Below is a small trained network, with its code and all its weights. Each question gives an input and a class and asks what happens when units are switched off, that is, made to give their printed mean instead of their output.

import numpy as np


def w(rows, s, z=0):
    codes = np.array(rows[::2]) - 128.0
    scale = np.full(codes.shape[1], s)
    scale[-1] = z or s
    return codes * scale


def norm(h):
    return h / np.sqrt((h * h).mean(-1, keepdims=True) + 1e-5)


def f(y):
    return y / 2 * (1 + np.tanh(0.7978845608 * (y + 0.044715 * y**3)))


def log_softmax(a):
    a = a - a.max(-1, keepdims=True)
    return a - np.log(np.exp(a).sum(-1, keepdims=True))


def net(x, mask):
    res = np.array(x, float).reshape(1, 4) / 4 @ E
    u = 0
    for l in range(4):
        y = f(norm(res) @ A[l][:, :-1].T + A[l][:, -1])
        res = res + np.where(mask[u : u + 8], y, B[l][:, -1]) @ B[l][:, :-1]
        u += 8
    return log_softmax(norm(res)[-1] @ U[:, :-1].T + U[:, -1])


A, B = {}, {}
E = w([
[203,1,130,129,154,162,163,160,187,96],'x0',
[164,189,85,59,183,182,148,90,93,67],'x1',
[163,155,174,164,186,20,122,106,133,67],'x2',
[73,65,109,135,193,124,123,109,43,122],'x3',
],0.007)
A[0] = w([
[90,205,160,130,97,94,92,117,101,161,55],'0.n1',
[203,181,173,103,78,140,146,150,214,159,57],'0.n2',
[185,143,167,132,172,2,112,71,181,81,82],'0.n3',
[124,111,92,70,91,211,180,179,117,229,89],'0.n4',
[193,194,210,130,119,166,141,100,195,181,20],'0.n5',
[61,79,98,100,216,107,194,143,69,128,106],'0.n6',
[86,85,223,133,108,145,61,133,165,142,3],'0.n7',
[133,106,128,172,85,56,78,176,163,210,23],'0.n8',
],0.0055,0.0034)
B[0] = w([
[120,100,17,197,106,137,150,216,156,21,190],'0.n1',
[246,201,95,217,100,203,71,191,26,139,220],'0.n2',
[105,91,98,18,154,106,47,160,175,219,253],'0.n3',
[119,100,129,45,160,30,18,109,195,147,234],'0.n4',
[188,144,72,182,161,133,70,93,7,182,165],'0.n5',
[249,165,153,175,72,166,89,140,118,166,201],'0.n6',
[125,145,171,103,89,123,187,79,104,85,131],'0.n7',
[138,128,158,25,108,91,255,96,19,194,191],'0.n8',
],0.0053,0.0035)
A[1] = w([
[69,169,116,115,107,159,133,125,122,156,20],'1.n1',
[111,111,192,170,99,109,254,109,91,189,34],'1.n2',
[83,147,134,110,101,50,132,144,128,123,150],'1.n3',
[131,152,123,75,164,167,113,87,112,81,77],'1.n4',
[104,144,113,80,129,174,91,117,149,146,13],'1.n5',
[130,165,175,145,193,61,150,125,154,120,2],'1.n6',
[180,176,101,98,123,165,150,95,146,93,59],'1.n7',
[88,43,137,158,174,140,90,84,12,125,43],'1.n8',
],0.0071,0.0021)
B[1] = w([
[122,91,152,123,126,114,101,91,211,90,167],'1.n1',
[100,118,167,140,88,82,190,158,167,143,207],'1.n2',
[115,53,170,114,100,178,127,94,133,105,238],'1.n3',
[117,57,186,160,74,74,192,68,112,188,221],'1.n4',
[105,107,116,133,175,84,133,124,159,208,172],'1.n5',
[129,95,112,62,155,124,43,107,142,157,159],'1.n6',
[120,151,163,108,93,63,209,205,114,144,221],'1.n7',
[211,255,104,164,89,124,110,207,88,190,253],'1.n8',
],0.0078,0.0023)
A[2] = w([
[134,185,120,44,206,188,236,72,83,126,82],'2.n1',
[208,58,153,139,165,179,166,230,201,62,71],'2.n2',
[173,28,105,181,192,183,153,127,95,96,5],'2.n3',
[2,233,150,154,101,147,96,72,107,69,26],'2.n4',
[187,137,166,153,183,63,55,82,115,38,35],'2.n5',
[169,170,111,46,185,100,229,59,100,76,108],'2.n6',
[89,137,64,111,93,239,110,103,181,170,67],'2.n7',
[148,81,164,148,177,183,163,130,185,73,1],'2.n8',
],0.0057,0.002)
B[2] = w([
[90,106,216,144,56,42,156,166,129,155,157],'2.n1',
[56,162,79,186,172,110,128,32,111,99,253],'2.n2',
[148,171,85,170,130,111,126,124,160,88,147],'2.n3',
[112,67,34,212,148,167,121,67,180,27,187],'2.n4',
[112,69,123,118,121,201,1,155,123,205,163],'2.n5',
[80,25,206,135,82,165,171,208,169,159,178],'2.n6',
[141,99,177,116,228,97,91,119,68,133,164],'2.n7',
[83,125,76,159,47,131,77,75,114,99,132],'2.n8',
],0.0068,0.0036)
A[3] = w([
[98,120,55,166,145,103,141,75,168,43,91],'3.n1',
[121,96,95,201,114,158,119,74,168,39,105],'3.n2',
[135,101,145,129,108,119,146,141,131,144,80],'3.n3',
[102,127,114,65,128,181,111,113,139,180,2],'3.n4',
[198,192,100,193,98,160,110,199,66,142,121],'3.n5',
[197,183,129,121,104,103,107,165,145,96,52],'3.n6',
[94,80,168,125,75,98,202,132,111,132,83],'3.n7',
[125,107,98,1,156,106,50,140,152,142,64],'3.n8',
],0.0084,0.0025)
B[3] = w([
[22,91,73,166,139,209,174,182,102,26,203],'3.n1',
[95,198,107,117,115,188,114,127,70,46,205],'3.n2',
[112,144,106,100,122,107,161,100,109,97,144],'3.n3',
[156,60,126,143,182,176,46,100,112,144,144],'3.n4',
[191,204,125,172,214,150,194,57,188,149,255],'3.n5',
[254,134,87,99,161,166,109,104,58,192,168],'3.n6',
[123,152,155,78,137,71,185,194,146,77,203],'3.n7',
[61,37,180,61,120,160,13,50,107,154,218],'3.n8',
],0.007,0.0069)
U = w([
[126,55,136,67,153,142,9,84,109,198,132],'0',
[242,231,90,172,168,148,138,114,107,203,254],'1',
[100,110,184,95,62,59,209,208,125,133,92],'2',
[77,141,51,169,127,191,113,132,100,27,29],'3',
],0.014,0.00092)

Each question gives the input, the list of numbers given to net, and the class t.
The units are the neurons (one row each of A and B). Each row of codes is followed by its name. A weight is (code - 128) times the scale printed after its matrix; where a second scale follows, it is the last column's (A, B and U).
mask holds one flag per neuron, layer by layer. A switched-off neuron (its flag False) gives its mean, the last column of its row in B, instead of its output. The means were averaged over made-up inputs and are rounded, as every weight is.
A unit's drop is (log p(t) with every unit on - log p(t) with that unit switched off) / (log p(t) with every unit on - log p(t) with every unit switched off).
The circuit of an input: a set's keep is (log p(t) with only the set's units on - log p(t) with every unit switched off) / (log p(t) with every unit on - log p(t) with every unit switched off). Starting from the 12 units with the biggest drops (on a tie, the unit counted first), units are removed one at a time, each time the one whose removal leaves the highest keep (on an exact tie, the one counted first), for as long as the keep stays at least 0.8.
units of the circuit, in order: the units of the circuit, biggest drop first
unit that matters most: the unit with the biggest drop
top k neurons: the k neurons with the biggest drops, biggest first
top k neurons in layer l: the k neurons of layer l with the biggest drops, biggest first
drop when u is switched off: that unit's drop, to one decimal
input [8,0,4,-6], class 3: top 2 neurons	2.n2, 1.n8
input [8,-6,-5,-5], class 3: units of the circuit, in order	2.n2, 0.n3
input [5,4,-6,-6], class 0: units of the circuit, in order	0.n4
input [-6,-7,-1,4], class 2: units of the circuit, in order	1.n2, 0.n8
input [2,7,6,6], class 2: units of the circuit, in order	2.n6, 2.n1
input [-8,4,6,2], class 3: top 2 neurons	2.n4, 0.n1
input [0,4,5,6], class 1: top 2 neurons	1.n8, 0.n4
input [-6,7,-6,4], class 2: units of the circuit, in order	2.n1, 1.n4, 3.n7
input [-6,-6,1,-5], class 2: top 3 neurons	0.n8, 1.n2, 1.n8
input [-7,-2,6,0], class 3: top 3 neurons	2.n4, 0.n1, 0.n4
input [-1,-4,1,-3], class 2: top 4 neurons	0.n8, 1.n2, 1.n8, 0.n6
input [5,-7,1,6], class 2: top 2 neurons	1.n2, 0.n2
input [-6,-1,-5,-5], class 3: top 2 neurons in layer 0	0.n3, 0.n1
input [-8,5,-8,-6], class 0: top 3 neurons	0.n4, 1.n5, 2.n7
input [4,5,-6,-5], class 0: top neuron in layer 0	0.n4
input [-3,-1,-5,-5], class 0: top 4 neurons	0.n4, 1.n8, 3.n8, 0.n6
input [6,8,-8,0], class 0: top 3 neurons	0.n4, 0.n8, 1.n5
input [5,7,-7,8], class 1: top 4 neurons	1.n8, 0.n3, 0.n6, 2.n3
input [-5,7,-1,7], class 1: top 2 neurons	1.n8, 0.n6
input [-6,-6,3,6], class 1: top 2 neurons in layer 3	3.n5, 3.n1
input [-7,-4,-6,8], class 1: top 2 neurons	1.n8, 0.n3
input [-6,-3,4,4], class 3: unit that matters most	2.n4
input [6,4,5,7], class 1: drop when 1.n8 is switched off	2.8
input [-8,-4,5,1], class 3: drop when 2.n4 is switched off	0.6
input [7,0,-4,8], class 1: drop when 1.n8 is switched off	1.4
